Below is a small trained network, with its code and all its weights. Each question gives an input and a target symbol and asks what happens when units are switched off, that is, made to give their printed mean instead of their output.

import numpy as np


def w(rows, s, z=0):
    codes = np.array(rows[::2]) - 128.0
    scale = np.full(codes.shape[1], s)
    scale[-1] = z or s
    return codes * scale


def f(y):
    return np.maximum(y, 0)


def softmax(a):
    e = np.exp(a - a.max(-1, keepdims=True))
    return e / e.sum(-1, keepdims=True)


def log_softmax(a):
    a = a - a.max(-1, keepdims=True)
    return a - np.log(np.exp(a).sum(-1, keepdims=True))


def net(x, mask):
    ids = ['ΛΠγεζημψ'.index(c) for c in x.split()]
    T = len(ids)
    res = E[ids] + P[:T]
    u = 0
    for l in range(3):
        q, k, v = (res @ M[l].T for M in (Q, K, V))
        z = softmax(np.where(np.tri(T) > 0, q @ k.T / 2**0.5, -1e9)) @ v
        res = res + np.where(mask[u], z, O[l][:, -1]) @ O[l][:, :-1]
        u += 1
        y = f(res @ A[l][:, :-1].T + A[l][:, -1])
        res = res + np.where(mask[u : u + 8], y, B[l][:, -1]) @ B[l][:, :-1]
        u += 8
    return log_softmax(res[-1] @ U[:, :-1].T + U[:, -1])


Q, K, V, O, A, B = {}, {}, {}, {}, {}, {}
E = w([
[96,137,178],'Λ',
[84,179,166],'Π',
[169,155,131],'γ',
[176,97,35],'ε',
[108,122,178],'ζ',
[158,133,66],'η',
[52,13,3],'μ',
[121,90,190],'ψ',
],0.019)
P = w([
[224,248,138],'0',
[127,46,167],'1',
[69,81,172],'2',
[21,112,175],'3',
[3,132,192],'4',
[12,131,205],'5',
[53,138,250],'6',
],0.006)
Q[0] = w([
[249,154,46],'L0H1',
[2,173,130],'L0H1',
],0.0069)
K[0] = w([
[253,190,214],'L0H1',
[125,123,78],'L0H1',
],0.0071)
V[0] = w([
[173,205,254],'L0H1',
[86,67,146],'L0H1',
],0.0076)
O[0] = w([
[2,196,95,2],'L0H1',
[100,89,231,176],'L0H1',
],0.0097,0.0084)
A[0] = w([
[107,145,205,215],'L0N1',
[200,199,94,65],'L0N2',
[76,202,78,2],'L0N3',
[111,146,38,157],'L0N4',
[165,189,89,196],'L0N5',
[99,116,165,147],'L0N6',
[101,56,156,121],'L0N7',
[172,134,246,91],'L0N8',
],0.011,0.0073)
B[0] = w([
[112,118,101,222],'L0N1',
[159,52,159,138],'L0N2',
[246,168,156,141],'L0N3',
[71,151,188,153],'L0N4',
[94,110,185,154],'L0N5',
[155,98,97,173],'L0N6',
[148,193,108,214],'L0N7',
[80,176,129,250],'L0N8',
],0.012,0.015)
Q[1] = w([
[2,203,227],'L1H1',
[194,155,184],'L1H1',
],0.0084)
K[1] = w([
[122,111,248],'L1H1',
[176,132,78],'L1H1',
],0.017)
V[1] = w([
[2,215,55],'L1H1',
[60,108,84],'L1H1',
],0.009)
O[1] = w([
[141,170,62,5],'L1H1',
[156,49,1,35],'L1H1',
],0.0089,0.011)
A[1] = w([
[101,154,151,72],'L1N1',
[65,150,134,108],'L1N2',
[29,99,120,64],'L1N3',
[77,158,132,78],'L1N4',
[178,90,162,128],'L1N5',
[82,131,177,237],'L1N6',
[122,156,157,255],'L1N7',
[3,81,138,252],'L1N8',
],0.013,0.008)
B[1] = w([
[143,104,182,170],'L1N1',
[188,79,117,175],'L1N2',
[222,144,158,153],'L1N3',
[254,117,144,164],'L1N4',
[161,195,77,171],'L1N5',
[77,125,119,253],'L1N6',
[32,124,105,224],'L1N7',
[40,168,136,215],'L1N8',
],0.0088,0.024)
Q[2] = w([
[223,115,137],'L2H1',
[104,254,56],'L2H1',
],0.0067)
K[2] = w([
[92,161,76],'L2H1',
[109,140,250],'L2H1',
],0.014)
V[2] = w([
[168,207,91],'L2H1',
[252,220,254],'L2H1',
],0.0098)
O[2] = w([
[34,177,7,89],'L2H1',
[15,11,81,251],'L2H1',
],0.013)
A[2] = w([
[222,80,81,180],'L2N1',
[148,250,140,150],'L2N2',
[107,150,182,163],'L2N3',
[89,130,73,188],'L2N4',
[176,178,107,5],'L2N5',
[113,162,138,207],'L2N6',
[77,117,147,111],'L2N7',
[105,119,152,148],'L2N8',
],0.017,0.012)
B[2] = w([
[67,200,12,134],'L2N1',
[59,67,165,192],'L2N2',
[143,169,94,210],'L2N3',
[177,226,165,198],'L2N4',
[171,54,65,150],'L2N5',
[180,172,140,167],'L2N6',
[155,88,110,255],'L2N7',
[177,90,71,209],'L2N8',
],0.011,0.044)
U = w([
[128,141,108,127],'Λ',
[123,60,125,126],'Π',
[153,1,122,9],'γ',
[18,41,155,108],'ε',
[18,117,137,137],'ζ',
[117,74,185,136],'η',
[69,89,30,173],'μ',
[205,66,124,160],'ψ',
],0.0089,0.011)

Each question gives the input, a string of symbols that net reads in full, and the target symbol t.
The units are the heads (2 rows each of Q, K, V and O) and the neurons (one row each of A and B). Each row of codes is followed by its name. A weight is (code - 128) times the scale printed after its matrix; where a second scale follows, it is the last column's (O, A, B and U).
mask holds one flag per unit, layer by layer, with each layer's heads first. A switched-off unit (its flag False) gives its mean, the last column of its rows in O or B, instead of its output. The means were averaged over made-up inputs and are rounded, as every weight is.
A unit's drop is (log p(t) with every unit on - log p(t) with that unit switched off) / (log p(t) with every unit on - log p(t) with every unit switched off).
The circuit of an input: a set's keep is (log p(t) with only the set's units on - log p(t) with every unit switched off) / (log p(t) with every unit on - log p(t) with every unit switched off). Starting from the 12 units with the biggest drops (on a tie, the unit counted first), units are removed one at a time, each time the one whose removal leaves the highest keep (on an exact tie, the one counted first), for as long as the keep stays at least 0.8.
circuit, biggest first: the units of the circuit, biggest drop first
unit that matters most: the unit with the biggest drop
k most important neurons: the k neurons with the biggest drops, biggest first
top k neurons in layer l: the k neurons of layer l with the biggest drops, biggest first
input Λ ε ψ Π Π Π Π, target Λ: 3 most important neurons : [L0N3; L0N5; L1N8]
input γ Λ ψ Λ, target γ: top 3 neurons in layer 0 : [L0N3; L0N2; L0N5]
input γ Λ η γ γ ψ ε, target γ: 2 most important neurons : [L0N3; L0N4]
input γ μ ε ζ γ ψ, target μ: top 3 neurons in layer 0 : [L0N7; L0N8; L0N1]
input ψ Π ψ ψ μ Λ Π, target ψ: circuit, biggest first : [L0H1]
input ψ ψ ζ Λ, target ε: circuit, biggest first : [L2N2; L2H1; L1H1; L0H1]
input ψ Π γ, target ε: 2 most important neurons : [L2N2; L0N7]
input ψ Π ψ, target ε: circuit, biggest first : [L2N2; L2H1; L1H1; L0H1]
input Π μ η μ Λ, target μ: 3 most important neurons : [L0N7; L1N5; L2N2]
input ψ ε ψ η, target ε: top 4 neurons in layer 2 : [L2N2; L2N4; L2N8; L2N7]
input ψ ζ ψ Λ ζ γ, target ε: 2 most important neurons : [L2N2; L2N8]
input γ γ μ ψ γ ζ μ, target γ: 4 most important neurons : [L0N7; L0N1; L2N3; L0N3]
input ε ψ ψ ε, target ψ: 4 most important neurons : [L0N2; L0N8; L0N4; L0N5]
input Λ γ η, target Λ: circuit, biggest first : [L1H1; L0H1; L2H1]
input ε Π η, target ψ: top 3 neurons in layer 1 : [L1N4; L1N3; L1N6]
input ε Λ ψ, target ψ: unit that matters most : L0N2
input ψ Π ζ Π Λ Π ε, target ε: 3 most important neurons : [L2N2; L0N8; L0N7]
input ε ψ Π Π, target ψ: circuit, biggest first : [L2H1; L2N2]
input ψ Π γ γ ψ Π ζ, target ε: 3 most important neurons : [L2N2; L0N7; L0N8]
input Π Π ψ ψ ζ, target μ: circuit, biggest first : [L0H1; L1H1]
input ζ ψ Λ, target ζ: unit that matters most : L0N7
input ε ψ Π Λ, target ψ: circuit, biggest first : [L2H1; L2N2]
input γ ζ μ η μ, target γ: top 4 neurons in layer 0 : [L0N7; L0N1; L0N3; L0N4]
input ψ ψ Λ γ μ Λ, target ψ: top 2 neurons in layer 2 : [L2N2; L2N1]
